Below is a small trained network, with its code and all its weights. Each question gives an input and a class and asks what happens when units are switched off, that is, made to give their printed mean instead of their output.

import numpy as np


def w(rows, s, z=0):
    codes = np.array(rows[::2]) - 128.0
    scale = np.full(codes.shape[1], s)
    scale[-1] = z or s
    return codes * scale


def f(y):
    return y / 2 * (1 + np.tanh(0.7978845608 * (y + 0.044715 * y**3)))


def log_softmax(a):
    a = a - a.max(-1, keepdims=True)
    return a - np.log(np.exp(a).sum(-1, keepdims=True))


def net(x, mask):
    res = np.array(x, float).reshape(1, 8) / 4 @ E
    y = f(res @ A[0][:, :-1].T + A[0][:, -1])
    res = res + np.where(mask, y, B[0][:, -1]) @ B[0][:, :-1]
    return log_softmax(res[-1] @ U[:, :-1].T + U[:, -1])


A, B = {}, {}
E = w([
[134,104,146,209,199,39,181,110,226,84,108,146],'x0',
[125,126,130,128,130,126,129,126,128,127,129,132],'x1',
[125,130,127,128,129,129,127,126,127,128,129,129],'x2',
[177,51,60,67,253,167,216,171,106,104,89,10],'x3',
[110,206,102,101,189,194,55,114,215,57,197,103],'x4',
[161,215,102,210,149,200,187,99,107,169,65,138],'x5',
[124,128,128,127,130,127,127,126,127,129,129,131],'x6',
[195,186,118,160,138,57,120,135,36,60,170,30],'x7',
],0.0053)
A[0] = w([
[117,9,132,26,123,68,99,141,146,95,181,107,51],'N0',
[123,91,123,169,212,68,175,123,199,108,107,126,33],'N1',
[138,163,127,104,162,169,99,125,186,105,153,112,56],'N2',
[145,48,103,72,200,179,183,142,130,119,102,77,2],'N3',
[98,51,123,81,158,215,155,128,196,177,86,174,47],'N4',
[125,173,117,90,191,196,101,115,185,73,152,95,55],'N5',
[142,31,141,128,109,97,191,122,56,166,53,123,63],'N6',
[130,122,122,82,84,184,106,133,91,155,130,105,62],'N7',
[116,125,114,38,129,218,110,132,26,150,136,123,39],'N8',
[139,182,108,184,160,216,191,131,113,151,78,117,12],'N9',
[134,152,116,123,187,86,144,131,39,86,148,83,79],'N10',
],0.011,0.002)
B[0] = w([
[142,192,113,135,195,247,140,102,111,163,23,125,232],'N0',
[143,82,146,143,160,77,166,130,238,81,114,107,232],'N1',
[108,66,107,106,105,113,156,163,77,176,135,150,176],'N2',
[100,173,183,148,20,129,61,104,169,150,148,214,248],'N3',
[191,186,138,137,103,75,99,121,33,67,182,38,253],'N4',
[82,54,75,111,132,106,164,163,61,181,162,158,212],'N5',
[71,58,58,88,140,125,150,174,79,173,195,152,243],'N6',
[129,95,139,141,150,92,150,127,201,90,128,129,176],'N7',
[143,87,149,171,173,57,175,123,239,85,105,119,212],'N8',
[130,170,127,102,190,235,112,108,122,148,36,120,223],'N9',
[161,170,151,125,84,105,92,116,88,93,169,89,197],'N10',
],0.013,0.0078)
U = w([
[76,38,71,95,137,121,178,186,71,193,166,151,92],'0',
[148,69,148,161,176,80,184,124,242,68,110,107,51],'1',
[142,177,117,115,193,244,128,102,109,163,51,111,69],'2',
[85,174,184,153,10,127,44,100,163,160,165,234,250],'3',
[206,172,130,125,107,91,104,129,38,58,186,2,183],'4',
],0.008,0.0014)

Each question gives the input, the list of numbers given to net, and the class t.
The units are the neurons (one row each of A and B). Each row of codes is followed by its name. A weight is (code - 128) times the scale printed after its matrix; where a second scale follows, it is the last column's (A, B and U).
mask holds one flag per neuron, in row order. A switched-off neuron (its flag False) gives its mean, the last column of its row in B, instead of its output. The means were averaged over made-up inputs and are rounded, as every weight is.
A unit's drop is (log p(t) with every unit on - log p(t) with that unit switched off) / (log p(t) with every unit on - log p(t) with every unit switched off).
The circuit of an input: a set's keep is (log p(t) with only the set's units on - log p(t) with every unit switched off) / (log p(t) with every unit on - log p(t) with every unit switched off). Starting from all 11 units, units are removed one at a time, each time the one whose removal leaves the highest keep (on an exact tie, the one counted first), for as long as the keep stays at least 0.8.
circuit, biggest first: the units of the circuit, biggest drop first
unit that matters most: the unit with the biggest drop
k most important neurons: the k neurons with the biggest drops, biggest first
drop when u is switched off: that unit's drop, to one decimal
input [-8,8,8,-6,-5,-5,-5,-7], class 1: unit that matters most => N8
input [1,-5,6,6,8,5,7,7], class 0: 2 most important neurons => N5; N4
input [-7,-3,1,6,4,-5,-7,6], class 1: 3 most important neurons => N8; N4; N7
input [1,-7,6,7,2,4,-7,-6], class 3: 3 most important neurons => N3; N0; N10
input [3,0,6,-4,2,7,-8,-1], class 2: 2 most important neurons => N3; N9
input [3,5,-6,8,0,4,3,-8], class 3: 2 most important neurons => N3; N10
input [-1,3,-6,4,-1,-3,1,-4], class 3: 2 most important neurons => N3; N9
input [-2,5,6,6,7,-4,0,-4], class 0: 2 most important neurons => N5; N2
input [2,-1,-4,-2,3,2,1,-3], class 0: 3 most important neurons => N3; N0; N10
input [-7,8,-8,-5,-4,-4,0,7], class 1: 2 most important neurons => N4; N8
input [-6,3,-2,-7,5,-8,8,0], class 2: 2 most important neurons => N0; N3
input [2,8,-7,8,8,8,1,-6], class 0: 3 most important neurons => N5; N2; N0
input [4,6,-7,0,-4,4,4,-2], class 0: 2 most important neurons => N6; N8
input [-8,5,-3,5,-2,2,5,6], class 1: circuit, biggest first => N8
input [-1,-4,1,8,-6,1,-4,-6], class 3: 2 most important neurons => N3; N5
input [6,4,5,-2,-3,-7,-2,-7], class 2: 2 most important neurons => N0; N8
input [3,0,0,-1,-3,-6,-1,6], class 2: 2 most important neurons => N0; N4
input [-4,6,-1,-8,-8,-8,-2,8], class 0: circuit, biggest first => N4; N3
input [6,4,0,-5,2,-1,-2,-1], class 1: drop when N10 is switched off => 0.1
input [1,7,7,-7,-7,-5,0,-1], class 0: circuit, biggest first => N3
input [-3,7,0,-5,1,7,-8,4], class 2: drop when N3 is switched off => 0.7
input [-5,-5,6,1,4,-8,7,-7], class 2: drop when N10 is switched off => 0.1
input [-8,2,7,0,-2,-2,-6,-1], class 1: drop when N3 is switched off => 0.0
